Below are the code and all the weights of a small trained network. Each question names an input and a class and asks about switching units off, where a switched-off unit gives its printed mean instead of its output.

import numpy as np


def w(rows, s, z=0):
    codes = np.array(rows[::2]) - 128.0
    scale = np.full(codes.shape[1], s)
    scale[-1] = z or s
    return codes * scale


def f(y):
    return y / 2 * (1 + np.tanh(0.7978845608 * (y + 0.044715 * y**3)))


def log_softmax(a):
    a = a - a.max(-1, keepdims=True)
    return a - np.log(np.exp(a).sum(-1, keepdims=True))


def net(x, mask):
    res = np.array(x, float).reshape(1, 7) / 4 @ E
    y = f(res @ A[0][:, :-1].T + A[0][:, -1])
    res = res + np.where(mask, y, B[0][:, -1]) @ B[0][:, :-1]
    return log_softmax(res[-1] @ U[:, :-1].T + U[:, -1])


A, B = {}, {}
E = w([
[37,251,117,156,83,73],'x0',
[208,185,155,165,167,59],'x1',
[155,159,253,93,15,153],'x2',
[120,51,113,68,75,9],'x3',
[127,129,126,127,127,128],'x4',
[101,160,180,30,237,123],'x5',
[130,130,125,124,126,129],'x6',
],0.0061)
A[0] = w([
[121,143,39,130,177,119,104],'n1',
[161,160,195,88,78,149,78],'n2',
[119,180,190,78,34,162,180],'n3',
[92,140,178,59,187,120,52],'n4',
[97,155,158,161,146,213,85],'n5',
[125,185,110,149,134,208,100],'n6',
[92,170,166,23,223,114,61],'n7',
[127,138,103,90,130,144,255],'n8',
[151,130,69,163,184,83,154],'n9',
[142,160,147,181,156,207,83],'n10',
[1,46,141,115,94,213,97],'n11',
[156,61,139,138,163,133,195],'n12',
[55,87,90,75,95,188,111],'n13',
[149,149,224,111,55,146,59],'n14',
[143,113,98,62,99,73,65],'n15',
[151,204,119,143,153,234,57],'n16',
[182,139,66,190,60,114,88],'n17',
[241,180,139,163,184,55,91],'n18',
[25,170,168,170,115,91,65],'n19',
[112,75,162,110,100,70,62],'n20',
[20,243,92,172,83,103,76],'n21',
[152,115,117,243,72,122,132],'n22',
[141,158,166,209,178,181,87],'n23',
[138,106,103,196,80,133,65],'n24',
[106,111,62,126,148,107,124],'n25',
[86,150,104,107,103,50,117],'n26',
[96,111,52,171,192,109,46],'n27',
[191,108,106,85,167,151,40],'n28',
[215,47,132,160,116,169,123],'n29',
[169,103,77,200,72,141,77],'n30',
[145,33,142,108,110,41,138],'n31',
[189,8,167,149,171,190,48],'n32',
[50,145,26,159,179,104,110],'n33',
[227,78,114,102,160,154,75],'n34',
[66,87,37,113,139,192,163],'n35',
[131,161,140,170,143,223,134],'n36',
[127,149,191,52,215,119,168],'n37',
[100,84,145,93,95,11,115],'n38',
[168,105,98,197,72,134,78],'n39',
[110,92,97,54,76,68,101],'n40',
[44,194,102,182,115,74,74],'n41',
[122,95,91,219,74,143,128],'n42',
[143,125,94,145,103,126,57],'n43',
[221,168,191,175,194,67,116],'n44',
[13,107,101,48,139,236,134],'n45',
[190,67,80,128,187,133,95],'n46',
],0.009,0.0095)
B[0] = w([
[134,56,178,150,154,160,154],'n1',
[128,60,147,144,184,135,151],'n2',
[129,93,181,177,159,153,224],'n3',
[72,91,106,85,162,134,145],'n4',
[165,109,81,135,164,102,151],'n5',
[166,132,93,143,162,121,155],'n6',
[39,117,103,103,127,124,181],'n7',
[102,170,146,182,79,146,254],'n8',
[130,105,183,154,110,125,182],'n9',
[136,129,75,134,178,114,152],'n10',
[185,131,154,95,123,42,172],'n11',
[127,175,132,138,97,159,209],'n12',
[145,134,141,120,108,79,158],'n13',
[154,16,175,130,215,151,158],'n14',
[151,116,88,126,194,127,133],'n15',
[141,120,80,134,175,126,155],'n16',
[83,127,142,103,165,111,155],'n17',
[163,109,135,97,63,42,171],'n18',
[166,158,131,58,165,159,148],'n19',
[152,106,82,131,182,147,131],'n20',
[176,179,139,76,127,178,192],'n21',
[56,129,133,120,114,105,180],'n22',
[147,135,90,137,141,113,153],'n23',
[73,86,103,67,154,96,135],'n24',
[150,124,155,147,156,129,152],'n25',
[162,162,112,131,163,164,158],'n26',
[160,11,169,126,201,165,142],'n27',
[124,113,129,86,175,154,129],'n28',
[124,172,151,106,132,146,185],'n29',
[83,121,130,102,149,117,153],'n30',
[135,167,94,158,175,142,193],'n31',
[153,180,135,70,144,183,173],'n32',
[142,90,179,150,165,158,179],'n33',
[148,174,141,70,163,139,160],'n34',
[138,134,164,144,111,105,198],'n35',
[130,150,77,161,174,96,181],'n36',
[59,126,112,151,104,133,228],'n37',
[152,148,77,169,181,137,181],'n38',
[64,102,132,100,175,117,146],'n39',
[156,145,76,159,172,116,158],'n40',
[158,158,156,53,116,161,161],'n41',
[65,141,113,128,135,109,175],'n42',
[119,78,113,89,166,117,115],'n43',
[130,128,142,124,100,65,185],'n44',
[130,134,125,129,96,67,198],'n45',
[143,134,162,119,133,151,169],'n46',
],0.011,0.0086)
U = w([
[143,38,187,161,164,171,65],'0',
[162,175,127,26,135,198,131],'1',
[155,128,12,180,173,120,85],'2',
[10,101,99,90,133,119,89],'3',
[113,154,148,187,112,135,239],'4',
[114,149,140,183,105,143,254],'5',
[168,110,144,111,94,31,113],'6',
[130,87,68,148,39,184,53],'7',
],0.013,0.0092)

Each question gives the input, the list of numbers given to net, and the class t.
The units are the neurons (one row each of A and B). Each row of codes is followed by its name. A weight is (code - 128) times the scale printed after its matrix; where a second scale follows, it is the last column's (A, B and U).
mask holds one flag per neuron, in row order. A switched-off neuron (its flag False) gives its mean, the last column of its row in B, instead of its output. The means were averaged over made-up inputs and are rounded, as every weight is.
A unit's drop is (log p(t) with every unit on - log p(t) with that unit switched off) / (log p(t) with every unit on - log p(t) with every unit switched off).
The circuit of an input: a set's keep is (log p(t) with only the set's units on - log p(t) with every unit switched off) / (log p(t) with every unit on - log p(t) with every unit switched off). Starting from the 12 units with the biggest drops (on a tie, the unit counted first), units are removed one at a time, each time the one whose removal leaves the highest keep (on an exact tie, the one counted first), for as long as the keep stays at least 0.8.
units of the circuit, in order: the units of the circuit, biggest drop first
most important unit: the unit with the biggest drop
top k neurons: the k neurons with the biggest drops, biggest first
input [-3,-3,-6,0,4,-2,-3], class 0: most important unit	n27
input [6,4,-5,1,-1,1,5], class 1: units of the circuit, in order	(n41, n21)
input [2,7,-7,4,-7,-8,-6], class 3: units of the circuit, in order	(n22, n17)
input [-1,7,-7,-2,-1,2,3], class 0: top 2 neurons	(n27, n1)
input [1,-6,5,3,1,5,-3], class 6: top 2 neurons	(n11, n45)
input [5,7,2,-5,3,2,2], class 6: top 2 neurons	(n18, n44)
input [-3,-4,-5,-7,0,3,5], class 2: units of the circuit, in order	(n36, n16)
input [4,-8,1,-6,2,-3,-7], class 6: top 2 neurons	(n11, n45)
input [7,8,7,1,3,8,-8], class 3: units of the circuit, in order	(n7, n4)
input [-3,-1,-6,-2,3,7,1], class 3: top 2 neurons	(n7, n37)
input [-4,2,2,7,2,-7,3], class 2: top 2 neurons	(n31, n38)
input [7,-6,8,2,6,3,-3], class 0: top 3 neurons	(n3, n14, n2)
input [5,-8,8,-2,4,-8,-3], class 0: top 2 neurons	(n3, n14)
input [8,0,-1,8,-6,4,0], class 1: most important unit	n41
input [6,-6,3,4,3,-6,4], class 1: units of the circuit, in order	(n21, n41)
input [2,8,-2,0,1,4,-3], class 6: top 2 neurons	(n18, n44)
input [2,-3,5,-4,7,7,5], class 3: units of the circuit, in order	(n7, n37)
input [5,-5,-7,-2,-1,4,-2], class 0: units of the circuit, in order	(n33, n27)
input [5,5,7,4,3,-2,2], class 0: units of the circuit, in order	(n14, n3)
input [-5,3,-4,0,4,8,7], class 3: units of the circuit, in order	(n7)
input [-8,-6,-4,8,7,4,3], class 1: top 3 neurons	(n32, n34, n46)
input [-7,-5,-5,-7,-7,4,0], class 1: top 2 neurons	(n32, n34)
input [7,-3,-6,-4,-5,5,3], class 1: top 2 neurons	(n21, n41)
